Below is a small trained network, with its code and all its weights. Each question gives an input and a class and asks what happens when units are switched off, that is, made to give their printed mean instead of their output.

import numpy as np


def w(rows, s, z=0):
    codes = np.array(rows[::2]) - 128.0
    scale = np.full(codes.shape[1], s)
    scale[-1] = z or s
    return codes * scale


def f(y):
    return np.maximum(y, 0)


def log_softmax(a):
    a = a - a.max(-1, keepdims=True)
    return a - np.log(np.exp(a).sum(-1, keepdims=True))


def net(x, mask):
    res = np.array(x, float).reshape(1, 4) / 4 @ E
    y = f(res @ A[0][:, :-1].T + A[0][:, -1])
    res = res + np.where(mask, y, B[0][:, -1]) @ B[0][:, :-1]
    return log_softmax(res[-1] @ U[:, :-1].T + U[:, -1])


A, B = {}, {}
E = w([
[230,19,4,121,98,104,133,156],'x0',
[105,63,189,1,60,146,91,103],'x1',
[129,127,128,129,124,131,129,129],'x2',
[159,233,58,74,145,129,50,79],'x3',
],0.0086)
A[0] = w([
[137,118,108,228,117,145,133,132,74],'N0',
[150,130,64,131,134,118,120,134,255],'N1',
[119,194,131,150,109,129,113,109,141],'N2',
[157,92,55,137,130,125,112,128,151],'N3',
[82,174,237,149,129,147,136,116,143],'N4',
[109,140,183,121,142,126,126,130,200],'N5',
[153,153,67,28,134,117,94,112,245],'N6',
[132,252,102,144,153,154,116,130,149],'N7',
[99,172,112,149,102,129,142,133,132],'N8',
[158,205,47,41,99,144,95,105,24],'N9',
[132,131,132,120,137,121,131,146,101],'N10',
[114,173,170,136,132,121,133,117,184],'N11',
[132,70,120,96,92,97,119,130,125],'N12',
[112,127,148,69,103,134,113,109,26],'N13',
[134,124,164,89,76,130,97,115,139],'N14',
[119,192,133,140,125,137,108,115,136],'N15',
[132,36,134,84,94,158,134,138,108],'N16',
[133,123,90,236,146,116,141,133,224],'N17',
[102,118,156,24,101,152,103,102,193],'N18',
[149,156,58,149,124,122,123,126,19],'N19',
],0.014,0.0082)
B[0] = w([
[116,120,166,98,213,92,138,147,174],'N0',
[141,42,184,121,182,50,137,92,215],'N1',
[109,113,172,126,81,132,129,84,179],'N2',
[106,157,172,154,201,130,163,178,198],'N3',
[159,150,75,123,199,93,155,230,250],'N4',
[144,195,65,139,100,137,113,147,203],'N5',
[91,229,61,120,48,198,80,147,228],'N6',
[143,77,161,164,103,137,66,31,224],'N7',
[114,124,111,115,139,103,127,72,159],'N8',
[137,118,108,121,234,97,217,239,190],'N9',
[156,114,113,108,115,147,161,107,128],'N10',
[112,122,96,82,77,188,118,92,200],'N11',
[129,109,203,151,58,104,109,106,179],'N12',
[131,205,62,129,133,184,80,149,153],'N13',
[68,117,134,150,179,122,117,190,179],'N14',
[138,94,140,118,60,125,126,82,179],'N15',
[151,58,153,130,143,128,94,7,200],'N16',
[120,208,58,98,95,178,144,245,238],'N17',
[161,93,157,137,165,80,220,167,224],'N18',
[130,177,81,112,33,192,126,112,160],'N19',
],0.014,0.015)
U = w([
[97,171,71,104,106,176,139,151,2],'0',
[105,114,127,111,184,68,191,154,223],'1',
[108,99,146,130,52,149,76,5,176],'2',
],0.013,0.0014)

Each question gives the input, the list of numbers given to net, and the class t.
The units are the neurons (one row each of A and B). Each row of codes is followed by its name. A weight is (code - 128) times the scale printed after its matrix; where a second scale follows, it is the last column's (A, B and U).
mask holds one flag per neuron, in row order. A switched-off neuron (its flag False) gives its mean, the last column of its row in B, instead of its output. The means were averaged over made-up inputs and are rounded, as every weight is.
A unit's drop is (log p(t) with every unit on - log p(t) with that unit switched off) / (log p(t) with every unit on - log p(t) with every unit switched off).
The circuit of an input: a set's keep is (log p(t) with only the set's units on - log p(t) with every unit switched off) / (log p(t) with every unit on - log p(t) with every unit switched off). Starting from the 12 units with the biggest drops (on a tie, the unit counted first), units are removed one at a time, each time the one whose removal leaves the highest keep (on an exact tie, the one counted first), for as long as the keep stays at least 0.8.
circuit, biggest first: the units of the circuit, biggest drop first
unit that matters most: the unit with the biggest drop
k most important neurons: the k neurons with the biggest drops, biggest first
drop of u: that unit's drop, to one decimal
input [-1,-6,1,3], class 2: circuit, biggest first => [N7]
input [0,-2,-3,5], class 2: circuit, biggest first => [N7 N4]
input [7,1,0,-3], class 2: 4 most important neurons => [N4 N16 N9 N18]
input [3,7,-7,-4], class 2: 2 most important neurons => [N16 N4]
input [-6,-2,6,-7], class 0: 2 most important neurons => [N1 N18]
input [2,7,0,5], class 1: 2 most important neurons => [N18 N9]
input [1,8,-2,7], class 1: 4 most important neurons => [N18 N9 N17 N11]
input [1,5,7,4], class 1: 2 most important neurons => [N18 N9]
input [-1,-4,-5,-4], class 0: 2 most important neurons => [N17 N18]
input [4,7,-8,1], class 1: 2 most important neurons => [N18 N7]
input [5,3,-3,1], class 1: 4 most important neurons => [N7 N3 N11 N15]
input [0,-8,-7,-7], class 0: 3 most important neurons => [N17 N18 N9]
input [-1,-3,-6,-3], class 0: 4 most important neurons => [N18 N17 N9 N1]
input [6,4,-8,-6], class 2: unit that matters most => N16
input [2,3,-2,4], class 1: drop of N18 => 0.2
input [7,4,-7,3], class 1: drop of N9 => 0.5
input [3,7,6,2], class 1: drop of N9 => 0.1
